Below are the code and all the weights of a small trained network. Each question names an input and a class and asks about switching units off, where a switched-off unit gives its printed mean instead of its output.

import numpy as np


def w(rows, s, z=0):
    codes = np.array(rows[::2]) - 128.0
    scale = np.full(codes.shape[1], s)
    scale[-1] = z or s
    return codes * scale


def norm(h):
    return h / np.sqrt((h * h).mean(-1, keepdims=True) + 1e-5)


def f(y):
    return np.maximum(y, 0)


def log_softmax(a):
    a = a - a.max(-1, keepdims=True)
    return a - np.log(np.exp(a).sum(-1, keepdims=True))


def net(x, mask):
    res = np.array(x, float).reshape(1, 5) / 4 @ E
    u = 0
    for l in range(2):
        y = f(norm(res) @ A[l][:, :-1].T + A[l][:, -1])
        res = res + np.where(mask[u : u + 10], y, B[l][:, -1]) @ B[l][:, :-1]
        u += 10
    return log_softmax(norm(res)[-1] @ U[:, :-1].T + U[:, -1])


A, B = {}, {}
E = w([
[197,145,112,148,81,149,173],'x0',
[141,173,123,101,198,254,165],'x1',
[126,126,131,131,127,129,134],'x2',
[130,119,128,124,130,130,126],'x3',
[68,101,73,50,126,112,176],'x4',
],0.0046)
A[0] = w([
[77,107,92,106,160,89,135,45],'L0N0',
[188,140,230,200,145,118,49,187],'L0N1',
[85,178,134,94,174,225,185,33],'L0N2',
[128,151,98,93,55,149,172,3],'L0N3',
[174,158,70,120,116,154,160,156],'L0N4',
[142,219,170,107,216,224,144,88],'L0N5',
[126,210,109,67,167,247,118,163],'L0N6',
[102,207,126,70,186,254,157,44],'L0N7',
[177,171,187,153,233,203,121,94],'L0N8',
[60,141,201,118,244,69,107,213],'L0N9',
],0.0057,0.0041)
B[0] = w([
[81,66,171,131,103,92,146,155],'L0N0',
[188,140,143,134,232,128,170,255],'L0N1',
[211,104,168,139,177,31,104,185],'L0N2',
[98,10,129,129,79,51,162,142],'L0N3',
[61,138,186,126,149,112,158,180],'L0N4',
[72,124,36,126,50,189,65,217],'L0N5',
[121,211,132,179,164,181,139,233],'L0N6',
[232,50,208,132,180,61,176,210],'L0N7',
[44,156,68,107,24,128,109,210],'L0N8',
[132,192,174,3,84,145,67,249],'L0N9',
],0.0064,0.0059)
A[1] = w([
[35,192,117,68,37,161,44,47],'L1N0',
[159,127,91,249,75,143,159,111],'L1N1',
[126,149,192,73,254,92,59,3],'L1N2',
[179,196,220,173,185,188,53,179],'L1N3',
[237,131,238,107,208,79,166,146],'L1N4',
[196,100,61,239,219,151,221,49],'L1N5',
[156,150,165,43,224,138,208,67],'L1N6',
[94,76,108,169,18,154,215,31],'L1N7',
[89,137,82,157,225,175,91,40],'L1N8',
[173,40,59,212,168,79,214,185],'L1N9',
],0.0065,0.0037)
B[1] = w([
[111,46,169,177,110,176,120,197],'L1N0',
[99,143,176,113,214,125,136,161],'L1N1',
[158,227,87,148,188,91,160,198],'L1N2',
[114,162,43,94,66,116,117,255],'L1N3',
[203,138,211,55,157,120,100,244],'L1N4',
[82,31,154,199,203,139,217,183],'L1N5',
[216,121,193,157,138,2,60,186],'L1N6',
[127,180,75,110,102,77,86,150],'L1N7',
[140,73,203,92,144,93,156,140],'L1N8',
[100,35,56,225,91,196,177,189],'L1N9',
],0.0078,0.0081)
U = w([
[226,240,228,24,194,28,46,251],'0',
[229,28,209,219,230,85,237,191],'1',
[80,254,68,73,49,232,45,171],'2',
[65,236,50,227,211,225,240,88],'3',
[26,39,231,31,35,36,25,15],'4',
[33,36,28,212,33,72,204,35],'5',
],0.0081,0.0028)

Each question gives the input, the list of numbers given to net, and the class t.
The units are the neurons (one row each of A and B). Each row of codes is followed by its name. A weight is (code - 128) times the scale printed after its matrix; where a second scale follows, it is the last column's (A, B and U).
mask holds one flag per neuron, layer by layer. A switched-off neuron (its flag False) gives its mean, the last column of its row in B, instead of its output. The means were averaged over made-up inputs and are rounded, as every weight is.
A unit's drop is (log p(t) with every unit on - log p(t) with that unit switched off) / (log p(t) with every unit on - log p(t) with every unit switched off).
unit that matters most: the unit with the biggest drop
top k neurons: the k neurons with the biggest drops, biggest first
top k neurons in layer l: the k neurons of layer l with the biggest drops, biggest first
input [-7,0,4,-5,1], class 4: top 2 neurons in layer 0 -> (L0N1, L0N7)
input [5,-3,8,3,-2], class 1: top neuron -> (L0N9)
input [-3,2,8,-8,-1], class 2: top 2 neurons -> (L0N5, L0N8)
input [3,3,-3,-5,-8], class 3: top 3 neurons -> (L0N9, L0N1, L0N8)
input [3,8,-1,-2,-8], class 3: top 4 neurons in layer 0 -> (L0N9, L0N5, L0N8, L0N7)
input [7,7,0,-8,-1], class 3: top 4 neurons -> (L0N5, L0N9, L0N8, L0N1)
input [2,7,-8,-3,0], class 3: top 3 neurons -> (L0N5, L0N8, L0N9)
input [2,-7,-5,1,8], class 5: top 2 neurons -> (L0N9, L1N4)
input [2,5,-1,5,0], class 3: top 4 neurons in layer 0 -> (L0N5, L0N8, L0N9, L0N1)
input [-4,0,8,6,6], class 4: top 4 neurons -> (L0N1, L0N7, L1N4, L1N0)
input [1,-8,-6,8,8], class 5: top 3 neurons -> (L0N9, L1N4, L1N6)
input [5,0,5,1,-4], class 1: top 4 neurons -> (L0N9, L0N1, L1N5, L0N5)
input [5,-7,-5,-7,0], class 1: top 3 neurons -> (L0N9, L0N8, L0N5)
input [6,1,4,-4,-2], class 3: unit that matters most -> L0N9
input [4,4,3,4,-3], class 3: top 2 neurons in layer 0 -> (L0N5, L0N9)
input [4,6,2,-8,6], class 1: top 2 neurons in layer 1 -> (L1N5, L1N9)
input [3,-7,-7,2,1], class 5: top 2 neurons in layer 0 -> (L0N9, L0N7)
input [5,-7,-1,7,1], class 5: top 4 neurons in layer 0 -> (L0N9, L0N7, L0N1, L0N2)
input [1,-6,-3,-4,2], class 5: top 4 neurons in layer 0 -> (L0N9, L0N1, L0N7, L0N8)
input [-2,4,8,-6,-7], class 2: unit that matters most -> L0N8
